Below are the code and all the weights of a small trained network. Each question names an input and a class and asks about switching units off, where a switched-off unit gives its printed mean instead of its output.

import numpy as np


def w(rows, s, z=0):
    codes = np.array(rows[::2]) - 128.0
    scale = np.full(codes.shape[1], s)
    scale[-1] = z or s
    return codes * scale


def f(y):
    return np.maximum(y, 0)


def log_softmax(a):
    a = a - a.max(-1, keepdims=True)
    return a - np.log(np.exp(a).sum(-1, keepdims=True))


def net(x, mask):
    res = np.array(x, float).reshape(1, 7) / 4 @ E
    y = f(res @ A[0][:, :-1].T + A[0][:, -1])
    res = res + np.where(mask, y, B[0][:, -1]) @ B[0][:, :-1]
    return log_softmax(res[-1] @ U[:, :-1].T + U[:, -1])


A, B = {}, {}
E = w([
[130,130,128,132],'x0',
[205,2,20,55],'x1',
[128,126,128,126],'x2',
[103,22,246,103],'x3',
[73,179,105,11],'x4',
[17,58,86,172],'x5',
[127,127,127,129],'x6',
],0.0043)
A[0] = w([
[142,91,107,110,80],'neuron 1',
[86,116,108,146,213],'neuron 2',
[145,167,66,166,79],'neuron 3',
[121,157,93,144,80],'neuron 4',
[113,145,131,62,71],'neuron 5',
[157,100,157,193,120],'neuron 6',
[111,111,195,113,121],'neuron 7',
[10,91,91,164,120],'neuron 8',
[81,114,117,156,94],'neuron 9',
[171,171,176,115,145],'neuron 10',
[122,103,151,110,83],'neuron 11',
[167,135,173,88,81],'neuron 12',
[150,115,128,175,254],'neuron 13',
[128,110,153,113,82],'neuron 14',
[109,145,146,133,78],'neuron 15',
[187,168,133,121,135],'neuron 16',
[149,114,125,173,101],'neuron 17',
[98,160,104,77,113],'neuron 18',
[104,141,124,74,208],'neuron 19',
[111,160,148,145,64],'neuron 20',
[163,94,109,112,83],'neuron 21',
[179,132,168,90,143],'neuron 22',
[166,102,136,154,158],'neuron 23',
[138,73,200,106,66],'neuron 24',
[92,151,144,134,82],'neuron 25',
[157,130,108,194,128],'neuron 26',
[92,169,140,168,90],'neuron 27',
[124,165,70,148,77],'neuron 28',
[170,76,71,113,51],'neuron 29',
[147,178,93,135,115],'neuron 30',
[147,110,171,113,111],'neuron 31',
[107,163,186,154,50],'neuron 32',
[186,151,144,113,56],'neuron 33',
[100,110,97,133,131],'neuron 34',
[84,132,140,69,119],'neuron 35',
[104,132,136,143,235],'neuron 36',
[148,118,107,129,127],'neuron 37',
[85,83,176,102,87],'neuron 38',
[163,106,133,180,86],'neuron 39',
[114,127,132,114,246],'neuron 40',
[82,186,189,177,62],'neuron 41',
[136,100,104,96,88],'neuron 42',
],0.013,0.0057)
B[0] = w([
[112,79,136,75,156],'neuron 1',
[210,146,89,104,203],'neuron 2',
[44,162,91,144,170],'neuron 3',
[83,141,105,134,144],'neuron 4',
[106,131,183,182,148],'neuron 5',
[120,157,194,192,185],'neuron 6',
[92,168,79,124,178],'neuron 7',
[190,55,144,250,200],'neuron 8',
[168,96,121,169,151],'neuron 9',
[191,80,103,175,203],'neuron 10',
[102,145,103,138,139],'neuron 11',
[145,100,108,174,159],'neuron 12',
[171,250,127,56,254],'neuron 13',
[100,139,111,151,136],'neuron 14',
[110,102,139,106,138],'neuron 15',
[195,82,113,154,192],'neuron 16',
[96,118,181,181,153],'neuron 17',
[121,158,195,187,161],'neuron 18',
[139,197,196,143,204],'neuron 19',
[108,79,136,94,147],'neuron 20',
[111,66,132,76,163],'neuron 21',
[183,95,110,166,190],'neuron 22',
[138,159,146,121,184],'neuron 23',
[30,157,80,155,171],'neuron 24',
[116,100,147,109,148],'neuron 25',
[100,166,184,180,181],'neuron 26',
[109,78,134,63,173],'neuron 27',
[54,155,96,152,157],'neuron 28',
[86,20,141,39,182],'neuron 29',
[77,172,83,118,174],'neuron 30',
[102,144,100,142,157],'neuron 31',
[99,59,138,83,171],'neuron 32',
[145,69,100,182,151],'neuron 33',
[154,120,124,150,155],'neuron 34',
[120,147,202,191,163],'neuron 35',
[181,170,73,31,224],'neuron 36',
[119,117,131,93,155],'neuron 37',
[83,185,86,141,168],'neuron 38',
[90,135,187,199,158],'neuron 39',
[179,212,75,30,232],'neuron 40',
[104,13,138,51,207],'neuron 41',
[110,92,139,70,156],'neuron 42',
],0.023,0.0062)
U = w([
[70,45,166,34,78],'0',
[129,152,128,82,252],'1',
[162,61,68,178,113],'2',
[121,153,133,79,213],'3',
[14,147,56,129,80],'4',
[86,158,254,114,70],'5',
[130,145,128,76,158],'6',
[71,95,141,134,36],'7',
],0.0091,0.0046)

Each question gives the input, the list of numbers given to net, and the class t.
The units are the neurons (one row each of A and B). Each row of codes is followed by its name. A weight is (code - 128) times the scale printed after its matrix; where a second scale follows, it is the last column's (A, B and U).
mask holds one flag per neuron, in row order. A switched-off neuron (its flag False) gives its mean, the last column of its row in B, instead of its output. The means were averaged over made-up inputs and are rounded, as every weight is.
A unit's drop is (log p(t) with every unit on - log p(t) with that unit switched off) / (log p(t) with every unit on - log p(t) with every unit switched off).
The circuit of an input: a set's keep is (log p(t) with only the set's units on - log p(t) with every unit switched off) / (log p(t) with every unit on - log p(t) with every unit switched off). Starting from the 12 units with the biggest drops (on a tie, the unit counted first), units are removed one at a time, each time the one whose removal leaves the highest keep (on an exact tie, the one counted first), for as long as the keep stays at least 0.8.
circuit, biggest first: the units of the circuit, biggest drop first
unit that matters most: the unit with the biggest drop
top k neurons: the k neurons with the biggest drops, biggest first
drop when u is switched off: that unit's drop, to one decimal
input [1,-1,0,-1,2,5,1], class 2: circuit, biggest first : [neuron 8]
input [2,-5,6,-3,7,-2,-6], class 5: top 2 neurons : [neuron 18; neuron 19]
input [4,-1,-8,-8,0,2,-6], class 4: circuit, biggest first : [neuron 3; neuron 28]
input [2,3,-4,-4,-7,0,-1], class 5: circuit, biggest first : [neuron 26; neuron 39; neuron 6]
input [-6,-8,8,7,-6,-8,7], class 0: top 2 neurons : [neuron 41; neuron 32]
input [2,-3,-3,-1,-7,1,-1], class 5: top 3 neurons : [neuron 6; neuron 26; neuron 39]
input [-1,0,-1,8,7,-7,7], class 4: circuit, biggest first : [neuron 24; neuron 7]
input [2,5,1,-5,0,-7,5], class 2: circuit, biggest first : [neuron 16; neuron 33]
input [1,0,0,4,5,7,5], class 2: top 2 neurons : [neuron 8; neuron 13]
input [5,1,-8,-8,-5,-6,6], class 4: top 3 neurons : [neuron 3; neuron 30; neuron 28]
input [-5,-1,3,8,-2,3,-4], class 4: circuit, biggest first : [neuron 24; neuron 38]
input [2,-3,-6,6,-7,-7,3], class 2: top 2 neurons : [neuron 10; neuron 22]
input [-2,-6,5,7,2,4,4], class 4: top 3 neurons : [neuron 38; neuron 7; neuron 24]
input [-7,3,8,-4,8,4,-7], class 5: top 3 neurons : [neuron 18; neuron 19; neuron 35]
input [-5,8,-1,-8,-3,-5,2], class 0: unit that matters most : neuron 29
input [7,-7,-2,-7,3,1,-5], class 0: top 2 neurons : [neuron 41; neuron 27]
input [3,-2,4,8,-6,4,5], class 4: top 3 neurons : [neuron 24; neuron 38; neuron 7]
input [7,8,-8,-4,-4,-8,4], class 0: top 3 neurons : [neuron 29; neuron 21; neuron 8]
input [5,1,-5,6,6,-2,-4], class 4: top 4 neurons : [neuron 24; neuron 13; neuron 38; neuron 7]
input [6,2,-1,-6,-8,6,-1], class 5: top neuron : [neuron 26]
input [8,-5,1,-5,-1,8,6], class 2: top 2 neurons : [neuron 8; neuron 9]
input [-4,2,0,-7,4,7,-6], class 2: top 2 neurons : [neuron 8; neuron 13]
input [-6,0,-5,4,-7,-3,-3], class 5: circuit, biggest first : [neuron 6; neuron 39]
input [0,4,4,8,5,4,-7], class 4: circuit, biggest first : [neuron 24; neuron 38]
input [7,-7,-5,-3,-5,7,-1], class 0: drop when neuron 41 is switched off : 1.0
input [-4,2,-6,5,6,3,5], class 5: drop when neuron 22 is switched off : 0.1
input [3,8,-7,-7,4,4,0], class 0: unit that matters most : neuron 29
input [7,-8,6,-3,-2,-2,-2], class 0: drop when neuron 41 is switched off : 0.3
input [4,-5,2,1,-6,4,0], class 5: drop when neuron 37 is switched off : 0.0
